Below is a small trained network, with its code and all its weights. Each question gives an input and a class and asks what happens when units are switched off, that is, made to give their printed mean instead of their output.

import numpy as np


def w(rows, s, z=0):
    codes = np.array(rows[::2]) - 128.0
    scale = np.full(codes.shape[1], s)
    scale[-1] = z or s
    return codes * scale


def f(y):
    return np.maximum(y, 0)


def log_softmax(a):
    a = a - a.max(-1, keepdims=True)
    return a - np.log(np.exp(a).sum(-1, keepdims=True))


def net(x, mask):
    res = np.array(x, float).reshape(1, 6) / 4 @ E
    y = f(res @ A[0][:, :-1].T + A[0][:, -1])
    res = res + np.where(mask, y, B[0][:, -1]) @ B[0][:, :-1]
    return log_softmax(res[-1] @ U[:, :-1].T + U[:, -1])


A, B = {}, {}
E = w([
[139,85,173,36,63,183],'x0',
[104,118,131,186,166,121],'x1',
[22,167,72,128,88,106],'x2',
[182,118,99,127,18,1],'x3',
[84,95,143,215,90,200],'x4',
[143,29,87,170,130,175],'x5',
],0.01)
A[0] = w([
[147,38,150,216,97,138,134],'neuron 0',
[98,117,176,78,165,209,176],'neuron 1',
[87,122,130,70,151,178,200],'neuron 2',
[191,129,126,74,74,79,129],'neuron 3',
[116,48,115,168,52,196,122],'neuron 4',
[64,189,96,99,172,93,167],'neuron 5',
[178,154,181,234,211,162,227],'neuron 6',
[236,67,240,101,164,156,154],'neuron 7',
[46,162,171,116,150,80,142],'neuron 8',
[40,160,136,133,122,89,171],'neuron 9',
[90,174,185,172,149,147,254],'neuron 10',
[145,186,156,103,166,96,93],'neuron 11',
[156,173,102,126,216,129,145],'neuron 12',
[218,139,145,41,66,73,145],'neuron 13',
[106,110,93,147,214,92,169],'neuron 14',
[57,135,118,128,206,251,26],'neuron 15',
],0.012,0.0032)
B[0] = w([
[128,109,143,184,174,185,202],'neuron 0',
[222,132,202,127,17,134,217],'neuron 1',
[172,115,166,93,51,89,193],'neuron 2',
[153,4,238,13,101,62,219],'neuron 3',
[80,140,44,185,166,214,211],'neuron 4',
[154,166,72,138,195,99,200],'neuron 5',
[212,119,92,112,95,94,221],'neuron 6',
[247,193,88,216,169,126,233],'neuron 7',
[188,162,74,161,144,126,186],'neuron 8',
[150,181,93,193,57,161,193],'neuron 9',
[236,168,137,154,148,104,193],'neuron 10',
[121,130,88,203,161,139,176],'neuron 11',
[125,90,65,94,110,111,186],'neuron 12',
[233,57,128,31,123,82,250],'neuron 13',
[172,101,109,132,163,92,186],'neuron 14',
[147,111,255,38,114,136,234],'neuron 15',
],0.0092,0.015)
U = w([
[180,233,102,193,173,138,153],'0',
[208,95,254,32,108,79,157],'1',
[58,123,117,155,121,186,108],'2',
[82,204,113,132,34,102,142],'3',
[157,108,39,62,172,94,149],'4',
[46,171,124,60,137,63,2],'5',
],0.0095,0.0044)

Each question gives the input, the list of numbers given to net, and the class t.
The units are the neurons (one row each of A and B). Each row of codes is followed by its name. A weight is (code - 128) times the scale printed after its matrix; where a second scale follows, it is the last column's (A, B and U).
mask holds one flag per neuron, in row order. A switched-off neuron (its flag False) gives its mean, the last column of its row in B, instead of its output. The means were averaged over made-up inputs and are rounded, as every weight is.
A unit's drop is (log p(t) with every unit on - log p(t) with that unit switched off) / (log p(t) with every unit on - log p(t) with every unit switched off).
The circuit of an input: a set's keep is (log p(t) with only the set's units on - log p(t) with every unit switched off) / (log p(t) with every unit on - log p(t) with every unit switched off). Starting from the 12 units with the biggest drops (on a tie, the unit counted first), units are removed one at a time, each time the one whose removal leaves the highest keep (on an exact tie, the one counted first), for as long as the keep stays at least 0.8.
circuit, biggest first: the units of the circuit, biggest drop first
unit that matters most: the unit with the biggest drop
top k neurons: the k neurons with the biggest drops, biggest first
drop when u is switched off: that unit's drop, to one decimal
input [-2,-3,8,-3,-6,6], class 4: unit that matters most : neuron 7
input [0,4,-8,-3,-5,-6], class 0: top 3 neurons : (neuron 7; neuron 15; neuron 11)
input [-3,-4,5,-3,-4,5], class 4: circuit, biggest first : (neuron 3; neuron 7)
input [0,4,-3,-3,-8,3], class 0: top 4 neurons : (neuron 3; neuron 7; neuron 13; neuron 15)
input [-1,2,5,-2,5,4], class 2: circuit, biggest first : (neuron 7; neuron 4; neuron 13)
input [-5,-3,6,-2,2,7], class 0: top 2 neurons : (neuron 3; neuron 13)
input [-7,-7,2,-2,8,6], class 0: top 3 neurons : (neuron 3; neuron 6; neuron 10)
input [-4,-4,1,1,-7,-4], class 4: circuit, biggest first : (neuron 15; neuron 1)
input [-3,1,-2,-3,-5,0], class 4: top 2 neurons : (neuron 12; neuron 9)
input [-6,-3,1,4,1,0], class 4: top 2 neurons : (neuron 15; neuron 1)
input [-8,8,0,-5,8,2], class 1: top 2 neurons : (neuron 15; neuron 7)
input [3,2,-2,-3,4,5], class 0: top 3 neurons : (neuron 4; neuron 3; neuron 13)
input [-1,-1,-8,-3,0,-2], class 0: top 2 neurons : (neuron 7; neuron 3)
input [-3,4,0,3,-6,8], class 4: circuit, biggest first : (neuron 15)
input [-4,-2,-2,-3,8,2], class 0: top 2 neurons : (neuron 3; neuron 4)
input [-4,-4,-2,-1,5,1], class 0: top 2 neurons : (neuron 3; neuron 13)
input [-5,-1,-5,-2,5,-6], class 0: top 2 neurons : (neuron 3; neuron 13)
input [-5,8,-1,-8,4,-7], class 1: drop when neuron 15 is switched off : 7.4
input [-5,2,-5,-1,8,0], class 0: drop when neuron 3 is switched off : 0.2
input [-6,-4,5,-3,-6,6], class 4: unit that matters most : neuron 7
input [-6,4,-6,0,2,2], class 0: drop when neuron 3 is switched off : 0.2
